Below are the code and all the weights of a small trained network. Each question names an input and a class and asks about switching units off, where a switched-off unit gives its printed mean instead of its output.

import numpy as np


def w(rows, s, z=0):
    codes = np.array(rows[::2]) - 128.0
    scale = np.full(codes.shape[1], s)
    scale[-1] = z or s
    return codes * scale


def f(y):
    return y / 2 * (1 + np.tanh(0.7978845608 * (y + 0.044715 * y**3)))


def log_softmax(a):
    a = a - a.max(-1, keepdims=True)
    return a - np.log(np.exp(a).sum(-1, keepdims=True))


def net(x, mask):
    res = np.array(x, float).reshape(1, 6) / 4 @ E
    y = f(res @ A[0][:, :-1].T + A[0][:, -1])
    res = res + np.where(mask, y, B[0][:, -1]) @ B[0][:, :-1]
    return log_softmax(res[-1] @ U[:, :-1].T + U[:, -1])


A, B = {}, {}
E = w([
[128,129,128,127],'x0',
[30,68,88,119],'x1',
[147,84,172,37],'x2',
[127,126,126,128],'x3',
[100,93,254,172],'x4',
[63,230,159,80],'x5',
],0.0087)
A[0] = w([
[134,75,155,45,113],'neuron 1',
[156,134,63,82,50],'neuron 2',
[127,84,178,37,145],'neuron 3',
[211,194,171,146,48],'neuron 4',
[138,102,175,60,3],'neuron 5',
[158,28,100,164,64],'neuron 6',
[50,106,91,162,98],'neuron 7',
[86,153,154,253,164],'neuron 8',
[125,182,117,203,110],'neuron 9',
[217,173,142,127,70],'neuron 10',
[120,109,188,157,98],'neuron 11',
[100,103,177,157,74],'neuron 12',
[230,203,170,131,126],'neuron 13',
[110,163,119,92,27],'neuron 14',
[69,187,154,32,162],'neuron 15',
[133,96,175,167,72],'neuron 16',
[94,175,147,105,16],'neuron 17',
[162,110,161,21,121],'neuron 18',
[150,152,73,119,57],'neuron 19',
[109,95,192,135,139],'neuron 20',
[85,210,129,109,52],'neuron 21',
[152,144,70,97,109],'neuron 22',
[157,137,68,92,133],'neuron 23',
[60,65,109,83,125],'neuron 24',
[51,115,95,181,106],'neuron 25',
[165,115,32,88,121],'neuron 26',
[95,178,151,106,7],'neuron 27',
[120,98,205,129,159],'neuron 28',
[27,165,115,70,78],'neuron 29',
[134,193,104,254,222],'neuron 30',
[100,184,148,97,39],'neuron 31',
[181,67,107,148,102],'neuron 32',
[86,178,147,107,19],'neuron 33',
[61,164,86,197,158],'neuron 34',
[151,43,102,143,82],'neuron 35',
[113,112,179,161,33],'neuron 36',
[190,55,98,152,61],'neuron 37',
[117,103,187,151,96],'neuron 38',
[124,113,183,159,89],'neuron 39',
],0.0098,0.0029)
B[0] = w([
[191,122,96,115,187],'neuron 1',
[84,182,105,91,175],'neuron 2',
[207,123,75,120,206],'neuron 3',
[83,2,136,128,191],'neuron 4',
[165,149,103,122,158],'neuron 5',
[122,182,185,186,207],'neuron 6',
[143,54,137,117,188],'neuron 7',
[161,136,78,78,230],'neuron 8',
[181,117,78,121,180],'neuron 9',
[70,64,151,111,181],'neuron 10',
[71,182,114,47,172],'neuron 11',
[86,169,105,81,163],'neuron 12',
[73,8,144,143,225],'neuron 13',
[104,153,132,166,138],'neuron 14',
[148,119,159,176,236],'neuron 15',
[67,203,141,117,163],'neuron 16',
[133,206,183,183,147],'neuron 17',
[195,128,106,108,204],'neuron 18',
[107,172,119,75,160],'neuron 19',
[109,152,89,93,185],'neuron 20',
[140,138,157,180,182],'neuron 21',
[71,172,117,72,177],'neuron 22',
[56,190,121,85,185],'neuron 23',
[128,10,131,145,194],'neuron 24',
[149,79,136,98,193],'neuron 25',
[81,172,138,91,220],'neuron 26',
[147,178,186,153,148],'neuron 27',
[112,162,68,105,199],'neuron 28',
[121,116,154,168,206],'neuron 29',
[191,139,94,93,254],'neuron 30',
[141,158,174,172,158],'neuron 31',
[111,179,185,183,185],'neuron 32',
[131,182,164,182,153],'neuron 33',
[185,86,119,126,217],'neuron 34',
[142,164,186,205,187],'neuron 35',
[106,214,104,85,152],'neuron 36',
[139,182,195,172,195],'neuron 37',
[89,154,116,72,171],'neuron 38',
[78,184,95,97,164],'neuron 39',
],0.0079,0.0064)
U = w([
[64,185,87,80,83],'0',
[161,167,176,216,76],'1',
[103,39,121,133,145],'2',
[156,123,99,130,254],'3',
[249,136,68,106,36],'4',
],0.013,0.0089)

Each question gives the input, the list of numbers given to net, and the class t.
The units are the neurons (one row each of A and B). Each row of codes is followed by its name. A weight is (code - 128) times the scale printed after its matrix; where a second scale follows, it is the last column's (A, B and U).
mask holds one flag per neuron, in row order. A switched-off neuron (its flag False) gives its mean, the last column of its row in B, instead of its output. The means were averaged over made-up inputs and are rounded, as every weight is.
A unit's drop is (log p(t) with every unit on - log p(t) with that unit switched off) / (log p(t) with every unit on - log p(t) with every unit switched off).
The circuit of an input: a set's keep is (log p(t) with only the set's units on - log p(t) with every unit switched off) / (log p(t) with every unit on - log p(t) with every unit switched off). Starting from the 12 units with the biggest drops (on a tie, the unit counted first), units are removed one at a time, each time the one whose removal leaves the highest keep (on an exact tie, the one counted first), for as long as the keep stays at least 0.8.
circuit, biggest first: the units of the circuit, biggest drop first
top k neurons: the k neurons with the biggest drops, biggest first
drop of u: that unit's drop, to one decimal
input [-4,-8,8,-4,3,4], class 2: circuit, biggest first -> (neuron 13)
input [-6,-8,-8,2,-6,6], class 2: circuit, biggest first -> (neuron 13; neuron 4)
input [0,5,-8,4,7,5], class 4: circuit, biggest first -> (neuron 34; neuron 8; neuron 30)
input [6,5,-8,6,-5,-3], class 4: circuit, biggest first -> (neuron 30; neuron 34)
input [-7,7,-2,1,-5,-3], class 2: circuit, biggest first -> (neuron 24; neuron 7)
input [-4,-6,6,5,-4,-1], class 2: top 2 neurons -> (neuron 13; neuron 10)
input [-4,-8,-3,6,-3,-6], class 2: circuit, biggest first -> (neuron 13; neuron 4)
input [4,-5,-3,4,0,-5], class 1: circuit, biggest first -> (neuron 37; neuron 32)
input [-1,7,8,-1,3,-1], class 4: circuit, biggest first -> (neuron 3; neuron 1)
input [6,-6,-8,-3,7,-2], class 4: top 2 neurons -> (neuron 30; neuron 8)
input [6,-6,5,1,4,-4], class 2: top 3 neurons -> (neuron 13; neuron 4; neuron 10)
input [-1,4,6,-4,5,0], class 4: top 2 neurons -> (neuron 3; neuron 1)
input [0,-2,-4,1,7,-5], class 0: drop of neuron 19 -> 0.0
input [-4,-6,-7,0,3,0], class 4: circuit, biggest first -> (neuron 30)
input [-6,-7,-3,-5,1,-3], class 2: drop of neuron 13 -> 0.1
input [-7,-2,-8,-3,-5,4], class 4: drop of neuron 30 -> 0.3
